Here is a tiny trained network, its code and every weight. The questions are about switching its units off for an input and a target symbol, where a switched-off unit gives its printed mean instead of its output.

import numpy as np


def w(rows, s, z=0):
    codes = np.array(rows[::2]) - 128.0
    scale = np.full(codes.shape[1], s)
    scale[-1] = z or s
    return codes * scale


def norm(h):
    return h / np.sqrt((h * h).mean(-1, keepdims=True) + 1e-5)


def f(y):
    return np.maximum(y, 0)


def softmax(a):
    e = np.exp(a - a.max(-1, keepdims=True))
    return e / e.sum(-1, keepdims=True)


def log_softmax(a):
    a = a - a.max(-1, keepdims=True)
    return a - np.log(np.exp(a).sum(-1, keepdims=True))


def net(x, mask):
    ids = ['αγηθλξπστφψω'.index(c) for c in x.split()]
    T = len(ids)
    res = E[ids] + P[:T]
    u = 0
    for l in range(2):
        q, k, v = (norm(res) @ M[l].T for M in (Q, K, V))
        z = softmax(np.where(np.tri(T) > 0, q @ k.T / 2**0.5, -1e9)) @ v
        res = res + np.where(mask[u], z, O[l][:, -1]) @ O[l][:, :-1]
        u += 1
        y = f(norm(res) @ A[l][:, :-1].T + A[l][:, -1])
        res = res + np.where(mask[u : u + 4], y, B[l][:, -1]) @ B[l][:, :-1]
        u += 4
    return log_softmax(norm(res)[-1] @ U[:, :-1].T + U[:, -1])


Q, K, V, O, A, B = {}, {}, {}, {}, {}, {}
E = w([
[130,147,144,169,128],'α',
[151,90,167,174,132],'γ',
[134,78,149,135,182],'η',
[147,175,74,104,195],'θ',
[167,87,251,79,129],'λ',
[156,79,110,152,109],'ξ',
[95,80,220,162,143],'π',
[72,79,167,165,69],'σ',
[204,165,206,76,166],'τ',
[175,188,115,139,183],'φ',
[90,171,133,109,126],'ψ',
[174,118,117,150,32],'ω',
],0.028)
P = w([
[182,83,229,69,73],'0',
[185,67,193,97,83],'1',
[176,92,184,112,99],'2',
[165,99,174,130,111],'3',
[165,114,162,148,136],'4',
[165,118,145,162,142],'5',
[151,129,139,175,151],'6',
[141,145,131,189,160],'7',
[135,154,117,199,170],'8',
[124,164,103,215,178],'9',
[111,166,83,231,193],'10',
[106,184,67,249,197],'11',
[114,176,59,254,192],'12',
],0.0086)
Q[0] = w([
[119,77,82,71,113],'0.h0',
[106,52,167,254,94],'0.h0',
],0.054)
K[0] = w([
[162,138,199,72,255],'0.h0',
[5,51,186,117,48],'0.h0',
],0.04)
V[0] = w([
[96,128,71,29,82],'0.h0',
[8,158,82,254,116],'0.h0',
],0.0045)
O[0] = w([
[169,123,50,48,43,4],'0.h0',
[2,54,197,143,22,98],'0.h0',
],0.0032,0.0024)
A[0] = w([
[70,228,147,97,113,6],'0.n0',
[195,172,254,118,133,228],'0.n1',
[116,180,126,236,82,254],'0.n2',
[98,16,137,167,142,124],'0.n3',
],0.015,0.0051)
B[0] = w([
[114,6,123,134,126,151],'0.n0',
[168,74,179,192,168,248],'0.n1',
[127,113,107,165,133,235],'0.n2',
[102,210,190,192,141,215],'0.n3',
],0.022,0.014)
Q[1] = w([
[69,209,163,188,254],'1.h0',
[105,68,133,229,176],'1.h0',
],0.0081)
K[1] = w([
[99,97,48,185,170],'1.h0',
[92,107,5,201,132],'1.h0',
],0.024)
V[1] = w([
[74,48,141,161,128],'1.h0',
[53,101,141,81,252],'1.h0',
],0.029)
O[1] = w([
[128,6,16,124,103,249],'1.h0',
[26,28,72,13,234,108],'1.h0',
],0.012,0.02)
A[1] = w([
[220,223,222,119,56,160],'1.n0',
[104,187,155,204,253,140],'1.n1',
[163,65,240,115,144,239],'1.n2',
[77,254,66,100,185,254],'1.n3',
],0.018,0.006)
B[1] = w([
[63,167,50,41,111,196],'1.n0',
[134,131,5,183,197,255],'1.n1',
[97,205,164,14,49,249],'1.n2',
[35,195,107,127,76,152],'1.n3',
],0.018,0.014)
U = w([
[129,60,118,131,129,121],'α',
[189,129,143,191,165,49],'γ',
[98,179,104,78,202,127],'η',
[95,187,56,43,123,39],'θ',
[129,149,162,82,121,157],'λ',
[141,176,74,108,78,254],'ξ',
[82,155,182,164,157,136],'π',
[4,148,169,167,80,63],'σ',
[200,163,121,82,172,191],'τ',
[200,165,73,101,199,144],'φ',
[97,71,106,79,103,173],'ψ',
[137,150,95,141,8,47],'ω',
],0.015,0.006)

Each question gives the input, a string of symbols that net reads in full, and the target symbol t.
The units are the heads (2 rows each of Q, K, V and O) and the neurons (one row each of A and B). Each row of codes is followed by its name. A weight is (code - 128) times the scale printed after its matrix; where a second scale follows, it is the last column's (O, A, B and U).
mask holds one flag per unit, layer by layer, with each layer's heads first. A switched-off unit (its flag False) gives its mean, the last column of its rows in O or B, instead of its output. The means were averaged over made-up inputs and are rounded, as every weight is.
A unit's drop is (log p(t) with every unit on - log p(t) with that unit switched off) / (log p(t) with every unit on - log p(t) with every unit switched off).
The circuit of an input: a set's keep is (log p(t) with only the set's units on - log p(t) with every unit switched off) / (log p(t) with every unit on - log p(t) with every unit switched off). Starting from all 10 units, units are removed one at a time, each time the one whose removal leaves the highest keep (on an exact tie, the one counted first), for as long as the keep stays at least 0.8.
units of the circuit, in order: the units of the circuit, biggest drop first
most important unit: the unit with the biggest drop
top k neurons: the k neurons with the biggest drops, biggest first
top k neurons in layer l: the k neurons of layer l with the biggest drops, biggest first
input π θ φ ξ φ α τ ξ ξ π, target γ: top 3 neurons in layer 0	(0.n2, 0.n3, 0.n1)
input θ α τ ψ, target α: top neuron	(0.n0)
input γ θ ξ φ ξ α θ η, target η: top 3 neurons	(0.n1, 0.n3, 1.n2)
input ξ γ λ π, target π: units of the circuit, in order	(0.n1, 1.n2, 0.n3, 1.n0)
input ξ ξ η ξ φ φ σ γ τ, target τ: units of the circuit, in order	(0.n1, 1.n2, 0.n3, 0.n2)
input ω π σ λ ψ ξ ψ ω ξ φ ψ ψ ξ, target ψ: units of the circuit, in order	(1.h0, 0.n0)
input σ ξ π φ ψ θ ξ π, target η: top 4 neurons	(0.n3, 0.n1, 1.n1, 1.n2)
input θ σ γ φ σ ξ φ η ξ ψ γ ω π, target ξ: top 2 neurons in layer 0	(0.n0, 0.n3)
input θ π π, target π: top 3 neurons	(0.n1, 1.n0, 1.n2)
input φ τ τ ξ α φ η λ τ, target τ: units of the circuit, in order	(1.n2, 0.n1, 0.n2)
input γ θ ω α η α π, target γ: top 2 neurons	(0.n2, 1.n1)
input θ ξ θ ω ξ σ ω σ η, target ξ: units of the circuit, in order	(0.n2, 1.h0, 0.n1)
input ψ φ η γ ξ π ω η ξ λ γ η, target ξ: units of the circuit, in order	(1.h0, 1.n0, 0.n3, 0.n1)
input ξ ξ ξ θ γ, target η: most important unit	1.h0
input α ξ ψ θ γ ξ α ξ π ω ξ λ, target ω: units of the circuit, in order	(0.n2, 1.h0)
input ψ ω λ, target ω: top 2 neurons in layer 1	(1.n2, 1.n0)
input ω ξ φ σ ξ ω ω ξ, target ω: units of the circuit, in order	(1.h0, 1.n1)
input ξ λ π λ ξ τ φ φ φ φ ψ φ σ, target ψ: units of the circuit, in order	(1.h0, 0.n0)
input θ ψ γ τ γ θ ω η θ τ ψ η, target ψ: top 4 neurons	(0.n2, 0.n0, 0.n1, 1.n1)
input ψ φ θ γ θ φ σ ψ φ τ, target α: most important unit	0.n2
input γ σ α ξ η σ π σ π λ ω π ξ, target ω: units of the circuit, in order	(1.h0, 0.n1)
input ξ π α, target α: top 2 neurons in layer 0	(0.n3, 0.n2)
input ω ξ θ ξ φ ψ ξ, target ψ: top 3 neurons	(0.n3, 0.n2, 0.n0)
